[148 137 161 137 180] = Q
[144 111  64 105 101] = P
[107 146 159 137  72] = H
[124 115 155 167 122] = N
[ 95 155 111 161  73] = B
[142  65 125 101 151] = V
[208 161 131 106 119] = L
[156 117  90  76 140] = Z
[116 149 172 152 147] = A
[164  90 152  90  90] = K
[ 81 129 140 133 165] = C
succ: [144]
[111]
succ: [64]
[105]
succ: [124]
[115]
succ: [131]
[106]
dup K: 
[90]

[136 171  96 163 128 133 113  80  97 105 146 103  64 143 108 184  85 114
  94 113  74  68 147  64 104 103  73 100 115  87  93 157  79  79 132  67
 157  95]  rava
[114 110 119 105 125 104 102 112 125 121 108 125 114 121 112 116 109 125
 119 115 112 111 119 108 104 106 124 126 109 116 102 118 121 105 124 127
 111 103]  mepi
[136 171  96 163 128 133 113  80  97 105 146 103  64 143 108 184  85 114
  94 113  74  68 147  64 104 103  80 114  59  90 120 102 103  99  80 100
  58  76]  Nazol
[ 70  76  76 113  91  78 133  97 109  76  66 102 153 106  78  73  95 114
  91 109  83 113 106 132  94 146  80  97 103 115 142 102 133 101  73 117
  64  95]  fupi
[ 96 100 106  95 103 106 117 104 109 104  74 103 119 103 107  94 109 106
 110 107 107 108  96 116 114 116 107 107 112 110 119  94 107 117 101 107
 107 110]  vas
which: [ 96 100 106  95 103 106 117 104 109 104  74 103 119 103 107  94 109 106
 110 107 107 108  96 116 114 116 107 107 112 110 119  94 107 117 101 107
 107 110]
vas
which: [ 70  76  76 113  91  78 133  97 109  76  66 102 153 106  78  73  95 114
  91 109  83 113 106 132  94 146  80  97 103 115 142 102 133 101  73 117
  64  95]
fupi
which: [114 110 119 105 125 104 102 112 125 121 108 125 114 121 112 116 109 125
 119 115 112 111 119 108 104 106 124 126 109 116 102 118 121 105 124 127
 111 103]
mepi

[155 154 150 143 135 125 115 108 103 101 103 109 117 126 136 145 151 154
 154 150 142 134 124 115 106 103 101 104 110 119 128 137 147 152 154 153
 149 141 132 123 114 106 102 102 105 111 120 129 139 147 153 154 153 148
 140 131 121]  betar
[ 71  68  72  83 100 120 140 160 176 185 188 182 171 154 134 113  94  78
  71  69  75  87 104 125 146 165 178 187 186 180 166 149 128 151 142 131
 120 111 103  99 100 103 110 121 131 141 150 155 157 154 149 140 129 119
 109 102  99]  Sivik
[135 124 116 110 105 103 104 109 116 125 135 143 148 106 153 150 144 137
 127 119 111 105 104 104 107 114 123 132 140 147 152 153 150 146 139 130
 121 113 107 103 104 106 112 120 129 138 146 150 153 152 149 141 133 124
 115 108 105]  Gato
[ 71  68  72  83 100 120 140 160 176 185 188 182 171 154 134 113  94  78
  71  69  75  87 104 125 146 165 178 187 186 180 166 149 128 108  90  76
  69  71  78  92 110 130 152 168 180 188 185 177 162 144 122 103  86  74
  69  71  81]  luva
which: [135 124 116 110 105 103 104 109 116 125 135 143 148 106 153 150 144 137
 127 119 111 105 104 104 107 114 123 132 140 147 152 153 150 146 139 130
 121 113 107 103 104 106 112 120 129 138 146 150 153 152 149 141 133 124
 115 108 105]
Gato
which: [155 154 150 143 135 125 115 108 103 101 103 109 117 126 136 145 151 154
 154 150 142 134 124 115 106 103 101 104 110 119 128 137 147 152 154 153
 149 141 132 123 114 106 102 102 105 111 120 129 139 147 153 154 153 148
 140 131 121]
betar
which: [ 71  68  72  83 100 120 140 160 176 185 188 182 171 154 134 113  94  78
  71  69  75  87 104 125 146 165 178 187 186 180 166 149 128 108  90  76
  69  71  78  92 110 130 152 168 180 188 185 177 162 144 122 103  86  74
  69  71  81]
luva

[123 112 122 133 131 121 132 107 128] = Vefum
[127 109 137 131 137 175 149 135 138] = Lazef
[123 112 122 133 131 121 132 176 130] = sur
[129  84 119 125 113  84  84 120  84] = Buzem
[106  48 168 135  87  48  48  94 109] = geg
both sur Lazef: 
[131]
dup Buzem: 
[84]
which: [123 112 122 133 131 121 132 176 130]
sur
which: [129  84 119 125 113  84  84 120  84]
Buzem
dup geg: 
[48]
succ: [175]
[149]
dup Lazef: 
[137]

